Here is a tiny trained network, its code and every weight. The questions are about switching its units off for an input and a class, where a switched-off unit gives its printed mean instead of its output.

import numpy as np


def w(rows, s, z=0):
    codes = np.array(rows[::2]) - 128.0
    scale = np.full(codes.shape[1], s)
    scale[-1] = z or s
    return codes * scale


def f(y):
    return y / 2 * (1 + np.tanh(0.7978845608 * (y + 0.044715 * y**3)))


def log_softmax(a):
    a = a - a.max(-1, keepdims=True)
    return a - np.log(np.exp(a).sum(-1, keepdims=True))


def net(x, mask):
    res = np.array(x, float).reshape(1, 7) / 4 @ E
    y = f(res @ A[0][:, :-1].T + A[0][:, -1])
    res = res + np.where(mask, y, B[0][:, -1]) @ B[0][:, :-1]
    return log_softmax(res[-1] @ U[:, :-1].T + U[:, -1])


A, B = {}, {}
E = w([
[77,49,87],'x0',
[39,116,158],'x1',
[189,78,70],'x2',
[198,2,236],'x3',
[59,111,141],'x4',
[117,179,208],'x5',
[102,102,83],'x6',
],0.0082)
A[0] = w([
[63,122,200,151],'N0',
[68,126,199,166],'N1',
[188,85,174,237],'N2',
[112,141,136,2],'N3',
[202,184,170,169],'N4',
[212,65,113,175],'N5',
[74,121,168,198],'N6',
[50,135,203,181],'N7',
[134,164,18,144],'N8',
[72,174,114,158],'N9',
[160,201,155,150],'N10',
[190,76,136,155],'N11',
[162,99,44,213],'N12',
[169,233,175,152],'N13',
[179,76,109,96],'N14',
[187,83,83,159],'N15',
[88,248,120,196],'N16',
[168,114,130,41],'N17',
[182,80,103,106],'N18',
[183,87,132,181],'N19',
[160,99,93,148],'N20',
[177,195,176,117],'N21',
[130,106,86,69],'N22',
[111,217,70,217],'N23',
[138,163,67,119],'N24',
[119,156,68,87],'N25',
[135,131,171,84],'N26',
[45,78,84,132],'N27',
],0.012,0.0042)
B[0] = w([
[106,14,87,185],'N0',
[130,13,105,186],'N1',
[248,72,66,236],'N2',
[112,71,125,116],'N3',
[214,150,244,209],'N4',
[224,198,52,230],'N5',
[87,18,169,174],'N6',
[74,16,139,200],'N7',
[10,210,64,237],'N8',
[26,103,108,195],'N9',
[120,159,215,186],'N10',
[227,171,21,205],'N11',
[108,229,156,222],'N12',
[96,115,254,216],'N13',
[180,202,17,178],'N14',
[205,246,102,200],'N15',
[25,152,145,254],'N16',
[141,87,115,137],'N17',
[197,202,61,180],'N18',
[229,163,40,197],'N19',
[185,194,103,168],'N20',
[139,105,231,189],'N21',
[79,216,69,143],'N22',
[4,181,135,253],'N23',
[57,244,58,184],'N24',
[50,166,88,176],'N25',
[150,36,92,142],'N26',
[64,52,220,200],'N27',
],0.0066,0.0093)
U = w([
[70,144,81,90],'0',
[236,215,99,63],'1',
[167,135,245,28],'2',
[165,68,104,34],'3',
[77,61,87,254],'4',
],0.012,0.0047)

Each question gives the input, the list of numbers given to net, and the class t.
The units are the neurons (one row each of A and B). Each row of codes is followed by its name. A weight is (code - 128) times the scale printed after its matrix; where a second scale follows, it is the last column's (A, B and U).
mask holds one flag per neuron, in row order. A switched-off neuron (its flag False) gives its mean, the last column of its row in B, instead of its output. The means were averaged over made-up inputs and are rounded, as every weight is.
A unit's drop is (log p(t) with every unit on - log p(t) with that unit switched off) / (log p(t) with every unit on - log p(t) with every unit switched off).
The circuit of an input: a set's keep is (log p(t) with only the set's units on - log p(t) with every unit switched off) / (log p(t) with every unit on - log p(t) with every unit switched off). Starting from the 12 units with the biggest drops (on a tie, the unit counted first), units are removed one at a time, each time the one whose removal leaves the highest keep (on an exact tie, the one counted first), for as long as the keep stays at least 0.8.
units of the circuit, in order: the units of the circuit, biggest drop first
top k neurons: the k neurons with the biggest drops, biggest first
drop of u: that unit's drop, to one decimal
input [-6,-3,0,2,-1,1,0], class 2: top 2 neurons => N13; N21
input [-5,-6,-3,-6,3,5,-1], class 2: units of the circuit, in order => N13
input [-7,5,-1,-3,-8,-5,-1], class 0: top 2 neurons => N23; N8
input [-5,1,-4,-3,8,8,-4], class 4: top 2 neurons => N0; N7
input [-5,-2,-4,-6,-7,3,1], class 2: top 2 neurons => N13; N4
input [-8,-3,-8,-6,1,-8,-8], class 0: top 3 neurons => N23; N16; N8
input [2,0,-2,4,4,-4,-1], class 3: drop of N8 => 0.2
input [-4,5,-8,7,7,7,-4], class 4: drop of N7 => 0.1
input [1,-6,0,1,2,6,3], class 2: drop of N24 => 0.2
input [-7,4,-7,-8,6,8,3], class 4: drop of N7 => 0.1
